Below are the code and all the weights of a small trained network. Each question names an input and a target symbol and asks about switching units off, where a switched-off unit gives its printed mean instead of its output.

import numpy as np


def w(rows, s, z=0):
    codes = np.array(rows[::2]) - 128.0
    scale = np.full(codes.shape[1], s)
    scale[-1] = z or s
    return codes * scale


def f(y):
    return y / 2 * (1 + np.tanh(0.7978845608 * (y + 0.044715 * y**3)))


def softmax(a):
    e = np.exp(a - a.max(-1, keepdims=True))
    return e / e.sum(-1, keepdims=True)


def log_softmax(a):
    a = a - a.max(-1, keepdims=True)
    return a - np.log(np.exp(a).sum(-1, keepdims=True))


def net(x, mask):
    ids = ['αβδζηθξσφω'.index(c) for c in x.split()]
    T = len(ids)
    res = E[ids] + P[:T]
    r = res
    for j in range(3):
        rows = slice(4 * j, 4 * j + 4)
        q, k, v = (r @ M[0][rows].T for M in (Q, K, V))
        z = softmax(np.where(np.tri(T) > 0, q @ k.T / 4**0.5, -1e9)) @ v
        o = O[0][rows]
        res = res + np.where(mask[j], z, o[:, -1]) @ o[:, :-1]
    y = f(res @ A[0][:, :-1].T + A[0][:, -1])
    res = res + np.where(mask[3:19], y, B[0][:, -1]) @ B[0][:, :-1]
    return log_softmax(res[-1] @ U[:, :-1].T + U[:, -1])


Q, K, V, O, A, B = {}, {}, {}, {}, {}, {}
E = w([
[133,46,147],'α',
[134,221,135],'β',
[130,150,153],'δ',
[137,69,147],'ζ',
[202,98,87],'η',
[156,157,142],'θ',
[92,188,159],'ξ',
[246,202,187],'σ',
[172,143,153],'φ',
[103,131,73],'ω',
],0.014)
P = w([
[42,78,120],'0',
[73,37,97],'1',
[73,24,85],'2',
[84,2,138],'3',
[93,39,85],'4',
[98,57,89],'5',
[96,58,92],'6',
[110,102,86],'7',
[104,87,90],'8',
[82,90,98],'9',
[106,99,87],'10',
],0.0042)
Q[0] = w([
[54,161,245],'head 0',
[189,98,193],'head 0',
[60,88,28],'head 0',
[11,141,134],'head 0',
[117,159,182],'head 1',
[120,161,105],'head 1',
[112,169,63],'head 1',
[136,61,251],'head 1',
[116,34,177],'head 2',
[175,123,124],'head 2',
[31,133,101],'head 2',
[112,218,56],'head 2',
],0.011)
K[0] = w([
[134,190,244],'head 0',
[186,103,130],'head 0',
[117,33,107],'head 0',
[95,92,166],'head 0',
[83,167,102],'head 1',
[91,105,159],'head 1',
[83,107,171],'head 1',
[145,224,82],'head 1',
[182,124,118],'head 2',
[151,119,144],'head 2',
[124,101,183],'head 2',
[14,173,198],'head 2',
],0.011)
V[0] = w([
[2,120,102],'head 0',
[226,124,76],'head 0',
[34,37,123],'head 0',
[89,172,79],'head 0',
[125,126,56],'head 1',
[219,133,137],'head 1',
[139,125,214],'head 1',
[83,157,45],'head 1',
[176,157,56],'head 2',
[209,100,59],'head 2',
[171,232,175],'head 2',
[99,185,72],'head 2',
],0.0089)
O[0] = w([
[63,167,52,96],'head 0',
[233,123,146,175],'head 0',
[148,164,18,206],'head 0',
[134,162,97,67],'head 0',
[179,195,67,138],'head 1',
[125,97,173,140],'head 1',
[87,70,184,124],'head 1',
[154,184,48,96],'head 1',
[208,229,90,121],'head 2',
[253,127,93,198],'head 2',
[153,98,215,3],'head 2',
[129,197,74,63],'head 2',
],0.0062,0.0028)
A[0] = w([
[178,98,114,190],'neuron 0',
[168,2,63,52],'neuron 1',
[147,116,115,93],'neuron 2',
[45,66,107,46],'neuron 3',
[50,106,119,107],'neuron 4',
[113,251,150,114],'neuron 5',
[241,122,26,255],'neuron 6',
[166,150,222,30],'neuron 7',
[1,139,151,127],'neuron 8',
[95,90,98,18],'neuron 9',
[194,82,113,205],'neuron 10',
[74,119,66,229],'neuron 11',
[181,114,99,190],'neuron 12',
[42,120,167,224],'neuron 13',
[185,198,192,63],'neuron 14',
[183,235,99,173],'neuron 15',
],0.009,0.0053)
B[0] = w([
[79,179,131,178],'neuron 0',
[196,92,173,182],'neuron 1',
[70,106,172,128],'neuron 2',
[248,49,76,137],'neuron 3',
[234,109,94,139],'neuron 4',
[137,49,119,137],'neuron 5',
[3,75,154,245],'neuron 6',
[157,121,58,140],'neuron 7',
[238,186,139,151],'neuron 8',
[115,48,100,122],'neuron 9',
[96,180,139,199],'neuron 10',
[120,195,47,185],'neuron 11',
[63,143,164,176],'neuron 12',
[187,188,109,161],'neuron 13',
[117,105,63,140],'neuron 14',
[117,20,114,157],'neuron 15',
],0.0069,0.011)
U = w([
[184,39,55,15],'α',
[137,162,103,32],'β',
[130,181,104,27],'δ',
[160,107,76,53],'ζ',
[30,125,199,115],'η',
[121,191,124,63],'θ',
[159,254,95,117],'ξ',
[206,127,220,192],'σ',
[143,223,177,136],'φ',
[91,164,47,253],'ω',
],0.0076,0.0049)

Each question gives the input, a string of symbols that net reads in full, and the target symbol t.
The units are the heads (4 rows each of Q, K, V and O) and the neurons (one row each of A and B). Each row of codes is followed by its name. A weight is (code - 128) times the scale printed after its matrix; where a second scale follows, it is the last column's (O, A, B and U).
mask holds one flag per unit, heads first, then neurons. A switched-off unit (its flag False) gives its mean, the last column of its rows in O or B, instead of its output. The means were averaged over made-up inputs and are rounded, as every weight is.
A unit's drop is (log p(t) with every unit on - log p(t) with that unit switched off) / (log p(t) with every unit on - log p(t) with every unit switched off).
The circuit of an input: a set's keep is (log p(t) with only the set's units on - log p(t) with every unit switched off) / (log p(t) with every unit on - log p(t) with every unit switched off). Starting from the 12 units with the biggest drops (on a tie, the unit counted first), units are removed one at a time, each time the one whose removal leaves the highest keep (on an exact tie, the one counted first), for as long as the keep stays at least 0.8.
circuit, biggest first: the units of the circuit, biggest drop first
unit that matters most: the unit with the biggest drop
top k neurons: the k neurons with the biggest drops, biggest first
which heads matter: for each layer, one digit per head in row order, 1 if its drop is at least 0.15 and else 0, layers parted by /
drop of u: that unit's drop, to one decimal
input α ξ θ δ φ ξ, target ξ: which heads matter	101
input ξ ξ δ, target ξ: which heads matter	101
input α ω σ σ ζ, target σ: circuit, biggest first	head 1; neuron 6; head 2; neuron 1
input θ α θ β φ ζ σ ζ, target σ: circuit, biggest first	head 1; neuron 6; head 2; neuron 11
input α α α ζ φ ζ δ η ξ ξ, target ξ: unit that matters most	neuron 6
input β σ σ θ, target σ: circuit, biggest first	head 0; head 2
input α β α α, target α: circuit, biggest first	head 2; neuron 3; neuron 1
input δ η η α φ δ η α, target η: which heads matter	001
input σ η δ, target σ: which heads matter	110
input η α β σ α, target σ: which heads matter	010
input η ξ σ η, target η: which heads matter	000
input α η φ σ θ δ δ α α, target σ: top 3 neurons	neuron 1; neuron 6; neuron 11
input φ σ θ α φ, target σ: drop of head 2	0.2
input θ ζ α, target α: drop of head 2	0.6
input σ σ δ σ β, target σ: unit that matters most	head 0
input η η η ω θ, target η: drop of neuron 6	0.7
